What can hang from each mark
J738: J905
J499: J257 J738
J528: J257
J257: J499 J528 J693
J693: J54 J257 J329
J905: J499 J531
J329: J905

Every row comes from one small tree of marks. The marks that hang from a mark follow it in brackets, in the order of their numbers. Every link used is in the known rows. Which tree was each row made from?
Known rows
J528{J257{J499{J738{J905}} J693}}: [  0   9   6  -3  14  -5   7 -19   1 -15  -5  -1   4 -13  -9  -3   9   2
   5  -5  -5 -17   7   0  -8  -4   9   1   6   5 -13  13  -6  -4   1  -9
   7   1   3   5 -13]
J528{J257{J693{J329}}}: [  6  -5   7  -1  -4  -2   5  -2   1  -4   2  -2   6   1  -7  -3   0   2
   5   1  -4  -6 -12   0  -9 -12   1  -3   4   1 -13   3  -4   6  -3  -8
   8  18 -12  11  -7]
J905{J499{J738} J531}: [ -2  10  12  -4   9  11   5   9  -2 -10   5  -1  -7 -13   4   0  -3   0
   1   2   3   0  -5  -7  -1   6   4   0   6   5  27  13  -5  -2   0 -10
   9   2  -1   2  -4]
J499{J257{J693{J54}}}: [  5 -15   9  -3  -1   4  -3   3  11  13   4  -3  10   0   4  -2   2 -13
  17 -13  -2  -1  -1  -1   5 -11 -14   0   4   8 -17  -7   3   3  -4 -10
   8  14  -1   5  -4]
J528{J257{J499{J738}}}: [  4  11  -3  -5   4   7   0 -15  14 -12  -1   0   2 -11 -14   2  12  16
  -3  -2  -8 -20  11   1  -6  -2   7  -4   4  -1 -16   6  -4   4   0  -3
   9   0  -2   8 -10]
J693{J257 J329}: [  2 -12  -3  -4 -10   4   7  -1  -1   5  -3  -1   0  -2  -8   3  -7  19
   1   6   7  -6  -5  -2  -8  -7   6  -8   4  -3   1   6  -2  -1  -3  -3
  10   5 -16  12   1]
J738{J905{J499{J257} J531}}: [  0  17  13  -5   9  10   1  17  -1  -5  13  -5  -8  -9   3   1  -4  -3
   6  -5   4   5  -7  -5   2   8   1   3   5   3  12   6  -5   4  -1 -13
  10  11  -1   1  -1]
J499{J257{J528} J738{J905}}: [  3  18  -2  -6   8  11   2  -4   5 -12   8  -1   0 -17   2   3   8   9
   6 -11  -2  -5   8  -2   4   4   2   1   2  -4  -5   3  -5   8  -4  -9
  11   9   8   2  -6]
J528{J257{J499 J693{J329}}}: [  6  -5   4  -2  -1  -4   3 -11   7  -4   1  -4   7   3 -14  -2   4   5
   0   0  -8 -15  -5   3 -14 -10   6  -5   4  -2 -27   3  -4   1  -2  -5
   8  13 -12  13  -8]
J905{J499}: [ 0  5  9 -4  5  9 -1 11  2 -5  5  0 -3 -9  4  7 -3  9  7 -2  3  1 -6 -6
  2 -3 -2 -1  4  8 15  8 -1  4 -1 -6  9  5 -9  5 -4]
J257{J528 J693{J329{J905}}}: [  7   0  10  -3  -2  -1  10   2  -9 -10   1  -5   4   3   5   2  -7   9
   0   3  -8  -2 -14  -2  -6  -1   0  -2   3  -2 -16   4  -6  11  -3  -8
   9  16 -13   9  -5]
J499{J257{J693}}: [  7  -9  10  -4   1   6  -3   8   7   1  10   2   7  -2 -14   2   0  -1
  16 -13   1  -1  -5   1   4  -3 -11  -1   4   6 -19  -6  -1   3  -4  -9
   9  16  -6   4  -7]
J905{J499{J257{J693{J54}} J738}}: [  0  -8  10  -4  12   4  -5   7   9   2  12  -4   7 -10  30   0   5 -19
  12 -21   0   3  -7 -10   1  -5 -10   6   3  11  19   2   2  -3  -3 -12
   9   9  11   4  -8]
J693{J54}: [  2  -7   6  -3  -7   7   1  -1   9   8  -9  -2   5  -4   4   0  -1   1
   9   2  -1  -5   6  -4   5 -12  -4  -3   4   7  -5   1   3   6  -2  -6
   7   4  -8   5   0]
J738{J905{J499{J257{J693}} J531}}: [  1   9  19  -3  14   3   4  15  -7  -3  14  -5  -5  -7   2  -3  -4 -13
  13  -8   6   7 -12  -3   0   4  -4   5   6   7   7   7  -6  -2  -2 -16
   8  15   1   0  -5]
J693{J257{J528} J329{J905}}: [  5   5  -6  -6  -9   3  12  -3  -8  -3  -3  -5  -2   0  -1   3  -4  30
  -9   7  -3  -4  -7  -1  -9  -1   4  -7   2 -12 -10   6  -7  11  -4  -5
  11  10 -17  13  -1]
J499{J257}: [  7   1   3  -6  -5  13  -5  11  13  -1  10   1   3  -4 -11   7   0   9
  11  -9   0  -4   1   1   6   1  -6  -3   3   2 -15  -7   0   9  -3  -6
  10  11  -7   4  -3]
J257{J499{J738} J528 J693{J54}}: [  1  -5   1  -2  10   0   5 -26   9   4  -6  -2   9 -10   6  -5  12  -2
   4 -10  -7 -14  13   1  -3 -12  -2  -3   4   1 -17   4  -1  -3  -4  -6
   8   5   4   8  -9]
J329{J905{J499 J531}}: [  4  16  17  -6   4   8   6  19  -9 -10   3  -5 -10  -3   5   5 -10   8
  -2   9  -2   4 -12  -8   1  10   1   0   5   4  12  12  -6   9   1 -10
   9   5 -13   2  -3]
J329{J905}: [  7   5  11  -6  -4   8   3  11  -1 -11  -4  -1   0  -2  -3   9 -10  16
   3   7  -4  -4  -3  -5   4   6  -2  -2   3   4  -9   4  -2  12   1  -6
   8   1 -15   4  -4]
J905{J499{J257{J693} J738} J531}: [  2   3  16  -5  14   8   1  12  -1  -6  18  -1  -2  -9   4  -3   1 -13
   8 -14   2   4 -11  -5  -1   7  -6   3   6   6  15   5  -5  -3  -2 -14
  10  13   5   2  -8]

Which tree is each row?
[  1 -15   8  -2   7  -2   2 -17  10   3  -8  -2  10  -7   6  -2   5  -9
   7  -7  -3 -14   9  -3  -4  -9  -1   0   5   9  -9   5   2  -9   0  -6
   7  -3   1   6  -7]
J257{J499{J738} J693{J54}}
[  4 -12   6   0  -7  -5   5  -6   4   7  -5  -7  10   3   9  -8   2  -9
   6   1  -7  -6  -8  -2  -8 -21  -1  -2   4   2 -13   2   0   5  -4  -9
   7  17  -7  11  -4]
J528{J257{J693{J54 J329}}}
[  1  22   2  -6  11  16   0   4   4  -6  18  -3  -7 -15   3  -2   9   4
  -1 -11  -3   2  -2  -2   2   6  -4  -1   3  -6  10   3  -7   7  -5 -11
  12  17   7   3  -5]
J905{J499{J257{J528} J738} J531}
[  7  -2  14  -2 -13   4   9  10  -2   1  -7 -12   0   7  18  -1 -15  -4
  -6  17  -7  -3  -8  -8  -3   2   7  -2   4  -2  -2   5  -1   8   0 -10
   8   4 -13   7   5]
J693{J54 J329{J905{J531}}}
[  2  -5   4  -2   1  -4   2 -19  12  10  -7  -4   9   0  -8  -6  11  -3
   7  -5 -10 -15   7   3  -5 -20  -5  -3   5   4 -31   2   0   2  -2  -6
   6   9  -5  10  -8]
J528{J257{J499 J693{J54}}}
[  5  -6   3  -1   1  -1   5 -15   3  -3   2  -2   7   0 -11   0   1   8
   0  -3  -5 -13  -2   4 -10  -8   4  -6   3  -4 -26   2  -4   1  -5  -3
   9  14 -11  12  -5]
J257{J499 J528 J693{J329}}
[ -3  16  16  -3   8   6   8  11  -9  -7   2  -4 -10 -11   3   0  -8   1
   4   6   6   3  -5  -5   0   3   7   2   6   6  20  16  -6   1   1 -12
   8   4  -7   0  -1]
J738{J905{J499 J531}}
[ -3  -1 -15  -4   3   4   7 -32   9  12  -9  -3   3 -13  -1  -4  16  19
  -4  -5  -2 -17  19   2  -7 -13   3  -7   4  -7 -13   6  -2  -3  -4  -3
   9  -1   1  11  -4]
J693{J54 J257{J499{J738} J528}}
[ -1  29   6  -5  10  10   4   7  -2  -4  14  -6 -10 -12   2  -1   4   5
   3  -7   0   5  -4  -1   3   3   0   1   4  -6   2   6  -8   9  -4 -13
  10  19   2   2  -2]
J738{J905{J499{J257{J528}} J531}}
[  6 -10   2  -2  -5   2   1  -4   9  11   7  -7  11   2  13  -5   4  -9
   7 -11  -6  -1  -5   0  -2 -14  -9  -3   2  -4 -20  -8   0   7  -8  -9
   9  24  -1  11  -2]
J499{J257{J528 J693{J54 J329}}}
[  1  -2  11  -2  15  -3   6 -13  -1 -14  -6   1   4 -13  -5   2  -1  -2
   7  -4   1 -14   7  -1  -5   3   6   2   6   9  -5  14  -3 -10   2  -7
   7  -5   0   3 -10]
J257{J499{J738{J905}} J693}
[ -1  22   2  -4  10   7  11 -20  -1 -11  -4  -3  -6 -15 -14  -4   6  12
  -5   4  -4 -14  15   2  -3   6  13  -3   5  -6 -10  13  -9   0  -1  -8
   9   0   1   2  -4]
J257{J499{J738{J905{J531}}} J528}
[  2  21   2  -6   5  15   0   9   4   1  17  -3  -8  -8  -4  -1   7   8
   2  -9  -2   4  -5   1   3   1  -5  -3   4  -6  -4  -1  -7  11  -6 -10
  11  22  -2   5  -3]
J905{J499{J257{J528}} J531}
[  2  12  12  -7  11   8   2  14  -4 -22   4  -2  -5 -11  23  11  -6   9
  -2   0  -3  -1  -9 -14  -1  12   3   4   3   8  26  14  -3   7   2  -7
  10  -4  -3   3  -8]
J329{J905{J499{J738}}}
[ -1 -12  -6  -4  -5   2   4 -17  11  18 -11  -3   4  -3  -8   0   5  15
   2   0   2 -15  13   2  -5 -14   0  -7   4   0 -17   5   1  -5  -2  -2
   8  -4 -10  11  -1]
J693{J54 J257{J499}}
[ -3   7   0  -4   8   3  14 -17  -5  -2  -8  -2  -7 -14 -17  -4   1  15
  -4   7   7 -15  13   2  -9   6  16  -4   7  -3   0  18  -7 -11   2  -8
   8  -9  -3   5  -2]
J693{J257{J499{J738{J905{J531}}}}}
[  1  12   9  -3   8   5   8 -10   0 -12  -5  -3  -5 -13 -11  -1  -2   4
  -2   6   1 -15  12  -1  -4  11  16  -1   6   2  -1  14  -6  -6   2  -8
   8  -7  -1   1  -3]
J257{J499{J738{J905{J531}}}}
[  4   8   4  -5   6  10   0   5   6 -13   6  -1   1 -14   4   6   0   2
   9  -8   2  -6   5  -5   4   8   4   2   3   4   4   4  -2   2   0  -9
  10   1   5   0  -5]
J499{J257 J738{J905}}
[  2 -15   9  -1   3  -2   1 -12  10  10  -8  -2  10  -1  -4  -1   2  -6
  10  -5  -3 -12   7   0  -1 -14  -4  -2   5   9 -23   2   2  -4  -2  -5
   6   3  -7   7  -5]
J257{J499 J693{J54}}
[  0   3  16  -1  13  -1  11 -13  -6 -10  -5  -2  -1 -11 -13  -5  -1  -7
   4   2   2 -13   5   1  -5   6  11   1   8   6  -7  15  -6 -11   2 -11
   7  -2   0   1  -7]
J257{J499{J738{J905{J531}}} J693}
[  5 -14   8  -1   6  -2   3  -9   4 -11   2  -1   8  -3   1   3  -4  -2
   0  -2  -1 -15  -2  -3 -11   2   8  -2   4   5  -5   7  -2  -9   0  -4
   9   1  -5  10  -7]
J257{J499{J738} J693{J329}}
[  2  12   9  -6   9  15  -2  15   5  -7  17  -2  -6 -11   6   2   1  -3
   2  -8   1   2  -6  -7   2  11   0   1   4   2  18   4  -4   1  -2 -11
  11   8   5   2  -4]
J905{J499{J257 J738} J531}
[  4 -22   9   0  -3  -5   2 -10   9   7  -5  -6  11   5   8  -1  -4 -10
   4  -1  -3 -12  -1  -2  -8 -12   2  -3   4   5 -16   3   2  -6  -2  -4
   8   5 -10  11  -2]
J257{J499 J693{J54 J329}}
[  1   5 -13  -6   0   5   7 -22   5   8  -4   1  -2  -8 -29   1  11  34
   0  -2   0 -15  12   8  -7 -10   2 -11   3  -9 -28   5  -6   2  -5  -1
   9   6 -13  12  -4]
J693{J257{J499 J528}}
[  6  -1   8  -5  -2   6  -4  23   8  -3  13 -13   3   4  43  10  -9  -6
  -4  -5  -7   4 -17 -14  -2   6  -2   3   0   2  14   0   2  10  -1  -8
  11   8  -3   9   1]
J693{J54 J329{J905{J499{J257}}}}
[  3  13  10  -5   4  11   4   5   2  -8   5  -3  -4 -12  -3  -2  -2  -3
   5  -2   1  -3   5  -3   3  12   5   2   5   1   3   6  -5   0   0 -13
  10   4   5  -1  -2]
J499{J257 J738{J905{J531}}}
[  2  16  17  -6   9  10   7  15  -9 -17   3  -5  -9  -9  15   4  -8   4
  -5   7  -2   1 -10 -11  -1  15   5   3   5   4  24  15  -6   4   2 -11
   9  -1  -3   1  -4]
J329{J905{J499{J738} J531}}
[ -1   5 -14  -6   4   6   7 -27   4   1  -3   2  -1 -15 -17   0  13  29
  -4  -5   0 -17  14   4  -8  -5   5  -9   4  -8 -15   8  -6  -2  -4  -2
  10   0  -3  11  -6]
J693{J257{J499{J738} J528}}
[  4 -13   1  -4 -12   1  10   2  -3   7 -10  -9   3   4  19   3 -10  12
  -5  11  -1  -5  -6  -8  -8  -6   5  -4   3  -2   0   6   0   5  -1  -6
   9   0 -15  12   3]
J693{J54 J257 J329{J905}}
[  3 -22  12   1  -7  -2   5  -1   3   8  -6  -6  10   3  14  -3  -8 -14
   9   1   0  -3  -7  -5  -4 -15  -1  -1   4   7  -3   3   2   0  -3  -8
   7  10  -9   9   0]
J257{J693{J54 J329}}
[  2  11  -5  -5   6   8   2 -19  10 -10   0   1   1 -13 -12   3  10  19
  -2  -3  -6 -17  13   2  -3  -1   5  -6   3  -4 -16   5  -4   3  -3  -2
  10   2  -1   7  -7]
J257{J499{J738} J528}
[  5  18  13  -9  10  14   0  22  -1 -15  16  -6  -8  -7  17   6  -4   1
  -4  -4  -4   3 -11 -11   1  21   0   4   3   1  17   6  -5   7   1 -12
  11   4   3   1  -5]
J329{J905{J499{J257 J738} J531}}
